Below are the code and all the weights of a small trained network. Each question names an input and a class and asks about switching units off, where a switched-off unit gives its printed mean instead of its output.

import numpy as np


def w(rows, s, z=0):
    codes = np.array(rows[::2]) - 128.0
    scale = np.full(codes.shape[1], s)
    scale[-1] = z or s
    return codes * scale


def f(y):
    return np.maximum(y, 0)


def log_softmax(a):
    a = a - a.max(-1, keepdims=True)
    return a - np.log(np.exp(a).sum(-1, keepdims=True))


def net(x, mask):
    res = np.array(x, float).reshape(1, 4) / 4 @ E
    y = f(res @ A[0][:, :-1].T + A[0][:, -1])
    res = res + np.where(mask, y, B[0][:, -1]) @ B[0][:, :-1]
    return log_softmax(res[-1] @ U[:, :-1].T + U[:, -1])


A, B = {}, {}
E = w([
[242,32,207,187],'x0',
[236,110,158,48],'x1',
[125,109,104,34],'x2',
[55,192,254,119],'x3',
],0.0087)
A[0] = w([
[142,66,182,178,172],'neuron 0',
[151,87,162,125,101],'neuron 1',
[120,147,226,100,124],'neuron 2',
[83,148,98,55,184],'neuron 3',
[49,183,67,228,243],'neuron 4',
[15,207,189,97,232],'neuron 5',
[176,166,121,94,66],'neuron 6',
[91,146,249,97,255],'neuron 7',
[107,162,193,134,119],'neuron 8',
],0.011,0.0042)
B[0] = w([
[147,164,157,172,194],'neuron 0',
[185,162,160,156,163],'neuron 1',
[210,139,164,55,189],'neuron 2',
[101,236,124,80,205],'neuron 3',
[94,176,211,228,241],'neuron 4',
[79,211,70,146,246],'neuron 5',
[155,90,146,118,152],'neuron 6',
[119,252,179,148,230],'neuron 7',
[181,199,112,86,174],'neuron 8',
],0.011,0.012)
U = w([
[154,192,143,119,183],'0',
[172,166,121,29,254],'1',
[143,121,147,118,1],'2',
[59,168,106,160,102],'3',
[203,84,170,90,132],'4',
[85,65,194,95,1],'5',
[157,144,247,242,186],'6',
],0.011,0.0065)

Each question gives the input, the list of numbers given to net, and the class t.
The units are the neurons (one row each of A and B). Each row of codes is followed by its name. A weight is (code - 128) times the scale printed after its matrix; where a second scale follows, it is the last column's (A, B and U).
mask holds one flag per neuron, in row order. A switched-off neuron (its flag False) gives its mean, the last column of its row in B, instead of its output. The means were averaged over made-up inputs and are rounded, as every weight is.
A unit's drop is (log p(t) with every unit on - log p(t) with that unit switched off) / (log p(t) with every unit on - log p(t) with every unit switched off).
The circuit of an input: a set's keep is (log p(t) with only the set's units on - log p(t) with every unit switched off) / (log p(t) with every unit on - log p(t) with every unit switched off). Starting from all 9 units, units are removed one at a time, each time the one whose removal leaves the highest keep (on an exact tie, the one counted first), for as long as the keep stays at least 0.8.
circuit, biggest first: the units of the circuit, biggest drop first
most important unit: the unit with the biggest drop
k most important neurons: the k neurons with the biggest drops, biggest first
drop when u is switched off: that unit's drop, to one decimal
input [1,8,7,-3], class 4: 4 most important neurons	[neuron 5; neuron 7; neuron 6; neuron 8]
input [-4,7,-6,8], class 0: most important unit	neuron 7
input [5,6,6,0], class 4: circuit, biggest first	[neuron 4; neuron 5; neuron 3]
input [-6,2,1,2], class 3: circuit, biggest first	[neuron 5; neuron 2]
input [-7,5,-4,-7], class 1: circuit, biggest first	[neuron 5; neuron 7]
input [-2,-1,6,-5], class 1: 2 most important neurons	[neuron 4; neuron 5]
input [5,5,1,-8], class 4: 3 most important neurons	[neuron 4; neuron 7; neuron 5]
input [-2,-3,4,2], class 3: circuit, biggest first	[neuron 5; neuron 2]
input [4,-5,2,8], class 0: circuit, biggest first	[neuron 5; neuron 8]
input [7,-1,6,-6], class 4: 4 most important neurons	[neuron 4; neuron 7; neuron 5; neuron 3]
input [5,0,3,-6], class 4: 2 most important neurons	[neuron 4; neuron 7]
input [-2,-6,0,6], class 3: 3 most important neurons	[neuron 5; neuron 0; neuron 1]
input [4,2,5,-8], class 4: 2 most important neurons	[neuron 4; neuron 5]
input [-5,-4,-4,8], class 3: circuit, biggest first	[neuron 5]
input [2,-3,5,-8], class 1: 2 most important neurons	[neuron 4; neuron 0]
input [1,5,-2,8], class 0: 2 most important neurons	[neuron 7; neuron 4]
input [-5,-1,-6,-5], class 6: 2 most important neurons	[neuron 4; neuron 5]
input [-4,6,-5,7], class 0: 2 most important neurons	[neuron 7; neuron 5]
input [-4,4,0,1], class 1: 2 most important neurons	[neuron 4; neuron 0]
input [2,-2,7,7], class 0: 2 most important neurons	[neuron 7; neuron 5]
input [-4,0,-4,6], class 0: most important neuron	[neuron 5]
input [-1,-5,1,3], class 3: 2 most important neurons	[neuron 5; neuron 0]
input [-8,2,-6,-6], class 6: drop when neuron 2 is switched off	-0.1
input [2,-3,8,-3], class 1: drop when neuron 2 is switched off	-0.1
input [4,2,7,1], class 1: drop when neuron 4 is switched off	3.3
input [-6,8,-1,-1], class 1: drop when neuron 4 is switched off	0.4
input [3,-6,6,4], class 0: most important unit	neuron 5
